Here is a tiny trained network, its code and every weight. The questions are about switching its units off for an input and a class, where a switched-off unit gives its printed mean instead of its output.

import numpy as np


def w(rows, s, z=0):
    codes = np.array(rows[::2]) - 128.0
    scale = np.full(codes.shape[1], s)
    scale[-1] = z or s
    return codes * scale


def f(y):
    return np.maximum(y, 0)


def log_softmax(a):
    a = a - a.max(-1, keepdims=True)
    return a - np.log(np.exp(a).sum(-1, keepdims=True))


def net(x, mask):
    res = np.array(x, float).reshape(1, 5) / 4 @ E
    y = f(res @ A[0][:, :-1].T + A[0][:, -1])
    res = res + np.where(mask, y, B[0][:, -1]) @ B[0][:, :-1]
    return log_softmax(res[-1] @ U[:, :-1].T + U[:, -1])


A, B = {}, {}
E = w([
[145,128,87,111,6,89,86,147,102],'x0',
[95,60,111,24,117,188,103,157,175],'x1',
[106,126,112,148,143,129,125,143,117],'x2',
[164,166,86,58,135,154,158,163,52],'x3',
[163,90,53,145,156,184,98,66,83],'x4',
],0.011)
A[0] = w([
[102,117,102,136,2,44,53,117,120,189],'neuron 0',
[154,102,64,148,61,116,73,188,99,54],'neuron 1',
[100,69,140,158,128,86,40,75,194,216],'neuron 2',
[193,131,113,164,143,157,76,54,114,59],'neuron 3',
[163,156,134,93,224,108,174,82,180,149],'neuron 4',
[82,66,190,216,107,97,95,96,192,243],'neuron 5',
[85,52,174,27,125,201,43,141,166,16],'neuron 6',
[92,95,157,123,195,158,190,98,155,72],'neuron 7',
[135,130,31,129,144,227,69,54,141,28],'neuron 8',
[205,131,116,85,119,87,96,130,171,120],'neuron 9',
[63,117,84,89,121,205,79,178,176,5],'neuron 10',
[35,211,193,82,88,101,193,228,166,45],'neuron 11',
],0.0073,0.002)
B[0] = w([
[20,118,193,129,167,201,119,170,132,242],'neuron 0',
[54,85,206,54,106,83,175,154,152,193],'neuron 1',
[182,184,78,57,189,175,218,202,112,226],'neuron 2',
[154,86,201,86,155,104,74,91,111,191],'neuron 3',
[91,83,193,120,51,174,176,138,101,192],'neuron 4',
[178,229,102,59,137,145,103,174,133,254],'neuron 5',
[138,238,173,183,117,146,45,112,60,232],'neuron 6',
[2,57,154,187,135,157,179,152,95,191],'neuron 7',
[103,91,123,105,203,58,121,69,190,211],'neuron 8',
[158,51,112,141,97,139,156,157,118,157],'neuron 9',
[163,174,164,177,68,110,106,80,29,195],'neuron 10',
[138,114,109,70,248,105,57,49,170,233],'neuron 11',
],0.0071,0.0091)
U = w([
[156,229,208,247,89,104,68,73,63,117],'0',
[121,69,135,87,209,47,73,17,254,44],'1',
[64,24,196,143,93,195,211,209,163,45],'2',
[199,153,55,60,149,187,209,190,114,205],'3',
[152,120,129,135,126,160,146,149,137,252],'4',
[183,92,27,177,59,147,147,164,221,45],'5',
],0.0072,0.0037)

Each question gives the input, the list of numbers given to net, and the class t.
The units are the neurons (one row each of A and B). Each row of codes is followed by its name. A weight is (code - 128) times the scale printed after its matrix; where a second scale follows, it is the last column's (A, B and U).
mask holds one flag per neuron, in row order. A switched-off neuron (its flag False) gives its mean, the last column of its row in B, instead of its output. The means were averaged over made-up inputs and are rounded, as every weight is.
A unit's drop is (log p(t) with every unit on - log p(t) with that unit switched off) / (log p(t) with every unit on - log p(t) with every unit switched off).
The circuit of an input: a set's keep is (log p(t) with only the set's units on - log p(t) with every unit switched off) / (log p(t) with every unit on - log p(t) with every unit switched off). Starting from all 12 units, units are removed one at a time, each time the one whose removal leaves the highest keep (on an exact tie, the one counted first), for as long as the keep stays at least 0.8.
circuit, biggest first: the units of the circuit, biggest drop first
most important unit: the unit with the biggest drop
top k neurons: the k neurons with the biggest drops, biggest first
drop when u is switched off: that unit's drop, to one decimal
input [-1,4,4,-5,-2], class 3: circuit, biggest first -> neuron 2; neuron 5
input [7,1,7,-8,1], class 3: top neuron -> neuron 2
input [3,5,-2,-3,3], class 0: top 2 neurons -> neuron 6; neuron 10
input [-7,-1,-4,-8,0], class 3: circuit, biggest first -> neuron 5; neuron 2
input [-5,-3,4,3,2], class 2: circuit, biggest first -> neuron 6; neuron 5; neuron 4
input [-5,-7,7,2,8], class 1: circuit, biggest first -> neuron 8; neuron 6
input [8,-7,4,7,-6], class 2: top 3 neurons -> neuron 0; neuron 1; neuron 6
input [-7,8,3,0,8], class 0: top 3 neurons -> neuron 6; neuron 10; neuron 11
input [-3,8,-4,5,-7], class 0: circuit, biggest first -> neuron 6; neuron 10
input [-5,-7,-8,-7,-3], class 4: circuit, biggest first -> neuron 6; neuron 2; neuron 5
input [-8,-3,4,-3,5], class 2: top 2 neurons -> neuron 7; neuron 4
input [8,-6,0,-3,6], class 2: circuit, biggest first -> neuron 0; neuron 1
input [-1,5,0,5,-2], class 0: top 3 neurons -> neuron 6; neuron 2; neuron 10
input [6,3,3,4,1], class 2: most important unit -> neuron 1
input [-7,3,2,5,1], class 2: circuit, biggest first -> neuron 7; neuron 4
input [-8,-3,-5,-7,2], class 2: top 2 neurons -> neuron 7; neuron 4
input [0,7,-7,6,-5], class 0: top 3 neurons -> neuron 6; neuron 10; neuron 2
input [-3,-6,5,-7,-6], class 3: circuit, biggest first -> neuron 5; neuron 2; neuron 6
input [-4,6,-4,-7,5], class 3: top 3 neurons -> neuron 2; neuron 5; neuron 11
input [-8,-5,-7,-6,-3], class 2: top 3 neurons -> neuron 7; neuron 4; neuron 6
input [7,-6,-4,-6,7], class 1: most important unit -> neuron 3
input [6,0,0,2,-3], class 2: circuit, biggest first -> neuron 0; neuron 1
input [-1,4,2,5,-7], class 1: top 2 neurons -> neuron 11; neuron 2
input [8,1,3,-3,6], class 2: top 2 neurons -> neuron 0; neuron 11
input [0,-5,-5,0,-7], class 1: top 2 neurons -> neuron 11; neuron 6
input [-1,6,0,-7,-6], class 3: top 4 neurons -> neuron 2; neuron 5; neuron 8; neuron 3
input [-2,4,-2,2,6], class 1: circuit, biggest first -> neuron 8
input [-1,-3,5,-6,4], class 3: top 4 neurons -> neuron 2; neuron 5; neuron 11; neuron 6
input [-5,5,5,-5,3], class 0: drop when neuron 8 is switched off -> 0.0
input [1,5,7,3,-8], class 1: drop when neuron 11 is switched off -> 1.2
